Below is a small trained network, with its code and all its weights. Each question gives an input and a class and asks what happens when units are switched off, that is, made to give their printed mean instead of their output.

import numpy as np


def w(rows, s, z=0):
    codes = np.array(rows[::2]) - 128.0
    scale = np.full(codes.shape[1], s)
    scale[-1] = z or s
    return codes * scale


def f(y):
    return np.maximum(y, 0)


def log_softmax(a):
    a = a - a.max(-1, keepdims=True)
    return a - np.log(np.exp(a).sum(-1, keepdims=True))


def net(x, mask):
    res = np.array(x, float).reshape(1, 3) / 4 @ E
    y = f(res @ A[0][:, :-1].T + A[0][:, -1])
    res = res + np.where(mask, y, B[0][:, -1]) @ B[0][:, :-1]
    return log_softmax(res[-1] @ U[:, :-1].T + U[:, -1])


A, B = {}, {}
E = w([
[94,251,98,166,165,177],'x0',
[192,212,133,75,70,126],'x1',
[191,128,187,166,209,118],'x2',
],0.014)
A[0] = w([
[29,141,41,125,171,151,140],'neuron 0',
[172,105,205,164,105,119,104],'neuron 1',
[127,25,154,109,74,167,32],'neuron 2',
[157,186,158,150,143,122,7],'neuron 3',
[127,2,149,91,72,76,116],'neuron 4',
[156,104,58,92,73,129,43],'neuron 5',
[186,103,97,111,102,98,76],'neuron 6',
[193,124,148,207,200,146,55],'neuron 7',
[110,32,104,234,182,89,1],'neuron 8',
[61,97,95,167,162,113,159],'neuron 9',
[187,121,184,190,201,193,189],'neuron 10',
[194,109,226,55,162,62,97],'neuron 11',
[145,126,188,175,163,188,22],'neuron 12',
[103,71,130,169,170,111,207],'neuron 13',
[181,67,148,136,74,109,196],'neuron 14',
],0.0099,0.0086)
B[0] = w([
[246,63,229,178,117,112,229],'neuron 0',
[156,93,181,138,118,102,176],'neuron 1',
[179,167,52,165,102,182,183],'neuron 2',
[48,170,207,80,206,93,148],'neuron 3',
[161,246,55,107,134,190,251],'neuron 4',
[68,151,106,67,218,142,163],'neuron 5',
[104,78,118,145,175,79,156],'neuron 6',
[116,187,63,97,60,159,202],'neuron 7',
[68,193,106,67,215,110,217],'neuron 8',
[134,91,170,197,127,119,215],'neuron 9',
[97,128,77,79,182,112,254],'neuron 10',
[125,66,191,199,155,30,215],'neuron 11',
[206,169,115,187,1,191,159],'neuron 12',
[195,191,70,114,73,213,240],'neuron 13',
[53,95,99,126,186,68,224],'neuron 14',
],0.0086,0.012)
U = w([
[205,180,108,140,24,216,254],'0',
[65,138,130,7,210,85,49],'1',
[167,4,244,250,135,56,31],'2',
],0.012,0.00093)

Each question gives the input, the list of numbers given to net, and the class t.
The units are the neurons (one row each of A and B). Each row of codes is followed by its name. A weight is (code - 128) times the scale printed after its matrix; where a second scale follows, it is the last column's (A, B and U).
mask holds one flag per neuron, in row order. A switched-off neuron (its flag False) gives its mean, the last column of its row in B, instead of its output. The means were averaged over made-up inputs and are rounded, as every weight is.
A unit's drop is (log p(t) with every unit on - log p(t) with that unit switched off) / (log p(t) with every unit on - log p(t) with every unit switched off).
The circuit of an input: a set's keep is (log p(t) with only the set's units on - log p(t) with every unit switched off) / (log p(t) with every unit on - log p(t) with every unit switched off). Starting from the 12 units with the biggest drops (on a tie, the unit counted first), units are removed one at a time, each time the one whose removal leaves the highest keep (on an exact tie, the one counted first), for as long as the keep stays at least 0.8.
units of the circuit, in order: the units of the circuit, biggest drop first
most important unit: the unit with the biggest drop
top k neurons: the k neurons with the biggest drops, biggest first
drop of u: that unit's drop, to one decimal
input [4,3,3], class 1: most important unit -> neuron 13
input [-3,7,0], class 1: top 3 neurons -> (neuron 0; neuron 9; neuron 5)
input [7,-6,0], class 2: top 4 neurons -> (neuron 0; neuron 4; neuron 9; neuron 2)
input [-7,6,-6], class 1: top 2 neurons -> (neuron 5; neuron 14)
input [5,-3,0], class 2: top 2 neurons -> (neuron 4; neuron 0)
input [-8,0,6], class 1: top 2 neurons -> (neuron 4; neuron 0)
input [3,-7,2], class 0: top 3 neurons -> (neuron 13; neuron 11; neuron 14)
input [1,-7,5], class 0: top 4 neurons -> (neuron 13; neuron 12; neuron 14; neuron 7)
input [3,6,3], class 1: top 2 neurons -> (neuron 13; neuron 3)
input [-4,-6,1], class 1: top 2 neurons -> (neuron 8; neuron 14)
input [-2,-2,5], class 1: top 2 neurons -> (neuron 0; neuron 10)
input [4,-7,4], class 0: drop of neuron 13 -> 0.2
input [-1,8,8], class 2: drop of neuron 11 -> 1.0
input [-1,6,7], class 2: units of the circuit, in order -> (neuron 11)
input [6,-3,0], class 2: drop of neuron 4 -> 0.5
